Below is a small trained network, with its code and all its weights. Each question gives an input and a class and asks what happens when units are switched off, that is, made to give their printed mean instead of their output.

import numpy as np


def w(rows, s, z=0):
    codes = np.array(rows[::2]) - 128.0
    scale = np.full(codes.shape[1], s)
    scale[-1] = z or s
    return codes * scale


def f(y):
    return y / 2 * (1 + np.tanh(0.7978845608 * (y + 0.044715 * y**3)))


def log_softmax(a):
    a = a - a.max(-1, keepdims=True)
    return a - np.log(np.exp(a).sum(-1, keepdims=True))


def net(x, mask):
    res = np.array(x, float).reshape(1, 4) / 4 @ E
    y = f(res @ A[0][:, :-1].T + A[0][:, -1])
    res = res + np.where(mask, y, B[0][:, -1]) @ B[0][:, :-1]
    return log_softmax(res[-1] @ U[:, :-1].T + U[:, -1])


A, B = {}, {}
E = w([
[112,82,131,143,113,85,120,126,115,110],'x0',
[69,51,181,252,246,116,152,120,150,154],'x1',
[25,78,127,30,131,204,57,94,135,145],'x2',
[86,251,142,170,132,66,73,117,164,214],'x3',
],0.012)
A[0] = w([
[138,132,137,146,135,121,128,132,135,133,125],'neuron 1',
[181,70,130,123,150,162,170,129,133,88,66],'neuron 2',
[10,119,127,85,152,158,84,121,138,140,188],'neuron 3',
[135,126,122,130,123,122,123,122,150,93,98],'neuron 4',
[135,117,150,117,127,115,147,105,125,118,110],'neuron 5',
[126,91,112,68,103,164,131,133,108,113,173],'neuron 6',
[110,131,124,134,131,129,119,146,111,124,109],'neuron 7',
[114,147,112,149,153,121,117,142,109,138,149],'neuron 8',
[135,86,156,58,113,161,132,134,138,113,161],'neuron 9',
[132,138,127,107,142,117,145,117,115,122,121],'neuron 10',
[120,128,141,109,118,151,132,126,100,126,158],'neuron 11',
[125,117,128,129,121,129,106,165,126,119,109],'neuron 12',
[210,134,136,164,108,116,147,129,140,107,213],'neuron 13',
[152,118,145,143,108,137,130,102,143,127,103],'neuron 14',
[101,104,149,174,177,169,133,130,119,132,31],'neuron 15',
[129,181,142,250,199,76,131,138,133,153,118],'neuron 16',
[140,125,105,143,125,125,116,114,123,112,121],'neuron 17',
[128,147,143,168,128,132,143,117,107,147,108],'neuron 18',
[162,102,135,98,104,142,135,118,129,126,152],'neuron 19',
[107,122,110,148,130,108,132,132,104,145,138],'neuron 20',
[51,208,127,133,102,70,74,123,137,169,33],'neuron 21',
[141,126,124,116,127,155,116,148,126,111,155],'neuron 22',
[232,127,139,156,119,102,149,130,110,136,204],'neuron 23',
[163,138,136,117,87,115,103,128,108,140,75],'neuron 24',
[125,148,123,123,98,110,142,136,79,149,87],'neuron 25',
[141,131,141,129,145,117,142,124,136,170,157],'neuron 26',
[147,132,129,157,134,120,156,114,151,126,114],'neuron 27',
[113,99,100,166,129,171,152,131,136,121,106],'neuron 28',
[132,95,125,116,114,146,119,129,124,109,152],'neuron 29',
[101,88,136,171,211,156,142,123,134,146,41],'neuron 30',
[138,130,119,105,127,145,115,130,139,142,107],'neuron 31',
[55,206,128,123,102,77,82,122,146,158,198],'neuron 32',
[75,94,104,177,205,169,155,129,127,132,175],'neuron 33',
[166,162,136,96,62,102,105,128,115,125,225],'neuron 34',
[129,104,132,135,168,143,118,126,117,131,72],'neuron 35',
[104,81,158,176,203,172,134,123,128,145,169],'neuron 36',
[130,107,130,124,123,112,97,142,149,114,142],'neuron 37',
[94,139,122,103,173,122,110,121,117,119,64],'neuron 38',
[181,72,125,129,146,165,165,129,126,98,252],'neuron 39',
[181,128,120,140,122,118,164,137,123,110,148],'neuron 40',
[89,150,147,104,152,129,146,139,137,126,88],'neuron 41',
[137,150,106,124,115,116,122,119,127,116,80],'neuron 42',
[80,103,148,102,130,150,74,118,130,158,22],'neuron 43',
[243,143,127,173,106,95,167,133,134,100,106],'neuron 44',
[144,137,118,152,138,123,114,134,136,111,135],'neuron 45',
[127,121,138,132,125,116,120,145,130,126,148],'neuron 46',
],0.016,0.012)
B[0] = w([
[120,126,126,135,130,136,126,108,138,133,142],'neuron 1',
[98,135,119,112,147,127,122,195,123,109,176],'neuron 2',
[191,113,136,96,90,124,143,114,129,156,236],'neuron 3',
[127,142,131,133,136,132,136,141,132,140,128],'neuron 4',
[130,145,134,126,139,142,131,130,136,136,131],'neuron 5',
[131,140,127,168,136,134,126,63,139,132,204],'neuron 6',
[133,134,127,127,129,125,134,127,122,118,126],'neuron 7',
[124,127,132,138,123,123,125,101,130,123,153],'neuron 8',
[120,121,128,152,124,120,119,72,127,125,194],'neuron 9',
[125,124,125,124,126,130,126,132,133,124,131],'neuron 10',
[134,146,141,148,144,122,134,100,134,138,154],'neuron 11',
[125,134,132,134,132,138,129,132,129,139,127],'neuron 12',
[94,134,127,137,147,126,120,178,116,100,213],'neuron 13',
[124,131,133,135,138,139,126,131,125,132,128],'neuron 14',
[164,117,146,98,115,129,146,150,121,154,168],'neuron 15',
[128,127,117,184,125,129,105,1,144,128,251],'neuron 16',
[131,147,120,124,135,148,124,136,129,138,131],'neuron 17',
[127,128,118,142,118,114,136,98,126,112,151],'neuron 18',
[124,128,113,134,125,123,124,105,133,122,167],'neuron 19',
[133,142,118,122,128,144,128,109,136,126,145],'neuron 20',
[158,111,149,56,118,136,161,214,101,140,203],'neuron 21',
[123,119,137,146,129,123,124,110,135,135,153],'neuron 22',
[89,140,118,115,147,131,132,192,124,113,219],'neuron 23',
[106,135,139,133,139,126,127,151,127,127,156],'neuron 24',
[126,127,120,124,136,132,122,157,133,127,146],'neuron 25',
[127,124,125,138,123,119,118,102,134,127,154],'neuron 26',
[126,134,116,142,118,121,121,115,138,123,153],'neuron 27',
[126,131,128,106,118,131,131,156,127,129,151],'neuron 28',
[138,136,128,141,120,124,123,110,137,134,161],'neuron 29',
[158,124,145,81,98,132,147,173,115,146,190],'neuron 30',
[131,113,126,134,117,113,126,124,128,124,142],'neuron 31',
[76,144,116,157,160,130,117,187,133,101,237],'neuron 32',
[91,134,113,137,155,131,124,181,125,103,215],'neuron 33',
[169,109,134,92,109,129,139,139,126,149,233],'neuron 34',
[141,126,127,105,122,122,129,151,128,131,143],'neuron 35',
[87,144,125,133,156,127,122,190,122,105,220],'neuron 36',
[132,132,128,136,134,141,128,123,132,136,137],'neuron 37',
[117,134,128,127,129,117,128,154,125,116,139],'neuron 38',
[186,114,141,89,87,125,138,110,129,167,215],'neuron 39',
[122,132,135,111,129,121,133,173,111,118,178],'neuron 40',
[122,119,126,121,128,119,124,136,125,120,135],'neuron 41',
[116,109,127,126,128,126,130,143,122,113,141],'neuron 42',
[89,139,118,124,155,133,126,184,120,105,165],'neuron 43',
[158,112,151,81,121,140,145,174,123,157,221],'neuron 44',
[116,124,124,131,121,130,122,113,132,120,144],'neuron 45',
[131,144,128,128,134,134,133,116,138,136,137],'neuron 46',
],0.03,0.025)
U = w([
[184,111,154,57,81,141,171,129,99,169,252],'0',
[53,159,105,110,174,136,127,167,105,82,2],'1',
[119,147,87,177,114,127,91,10,162,127,196],'2',
],0.013,0.0014)

Each question gives the input, the list of numbers given to net, and the class t.
The units are the neurons (one row each of A and B). Each row of codes is followed by its name. A weight is (code - 128) times the scale printed after its matrix; where a second scale follows, it is the last column's (A, B and U).
mask holds one flag per neuron, in row order. A switched-off neuron (its flag False) gives its mean, the last column of its row in B, instead of its output. The means were averaged over made-up inputs and are rounded, as every weight is.
A unit's drop is (log p(t) with every unit on - log p(t) with that unit switched off) / (log p(t) with every unit on - log p(t) with every unit switched off).
The circuit of an input: a set's keep is (log p(t) with only the set's units on - log p(t) with every unit switched off) / (log p(t) with every unit on - log p(t) with every unit switched off). Starting from the 12 units with the biggest drops (on a tie, the unit counted first), units are removed one at a time, each time the one whose removal leaves the highest keep (on an exact tie, the one counted first), for as long as the keep stays at least 0.8.
circuit, biggest first: the units of the circuit, biggest drop first
most important unit: the unit with the biggest drop
top k neurons: the k neurons with the biggest drops, biggest first
drop when u is switched off: that unit's drop, to one decimal
input [5,0,6,8], class 0: circuit, biggest first => (neuron 21)
input [2,1,-6,6], class 2: top 2 neurons => (neuron 16; neuron 36)
input [-1,-2,2,-3], class 2: top 2 neurons => (neuron 21; neuron 44)
input [1,-6,1,-3], class 2: circuit, biggest first => (neuron 21; neuron 6)
input [8,2,-8,-3], class 1: top 3 neurons => (neuron 23; neuron 13; neuron 3)
input [1,0,-8,6], class 1: top 2 neurons => (neuron 23; neuron 13)
input [6,8,0,6], class 2: top 2 neurons => (neuron 16; neuron 23)
input [3,3,-4,0], class 1: top 3 neurons => (neuron 6; neuron 23; neuron 3)
input [-7,3,-2,-5], class 1: top 2 neurons => (neuron 3; neuron 34)
input [6,2,0,5], class 2: top 3 neurons => (neuron 16; neuron 23; neuron 13)
input [6,6,-1,-6], class 1: top 4 neurons => (neuron 36; neuron 33; neuron 3; neuron 2)
input [8,7,-7,-8], class 1: top 2 neurons => (neuron 36; neuron 2)
input [-1,7,7,-4], class 0: top 2 neurons => (neuron 3; neuron 30)
input [1,4,-3,1], class 2: circuit, biggest first => (neuron 16)
input [1,0,2,-5], class 2: top 2 neurons => (neuron 21; neuron 44)
input [-6,8,-8,-7], class 1: top 2 neurons => (neuron 36; neuron 33)
input [4,4,-6,-7], class 1: top 2 neurons => (neuron 2; neuron 3)
input [-5,-8,1,0], class 2: drop when neuron 6 is switched off => 0.2
input [-3,-6,-4,8], class 1: drop when neuron 32 is switched off => 5.8
input [-4,-4,-5,5], class 1: most important unit => neuron 32
input [-2,-2,3,-3], class 2: drop when neuron 21 is switched off => 0.1
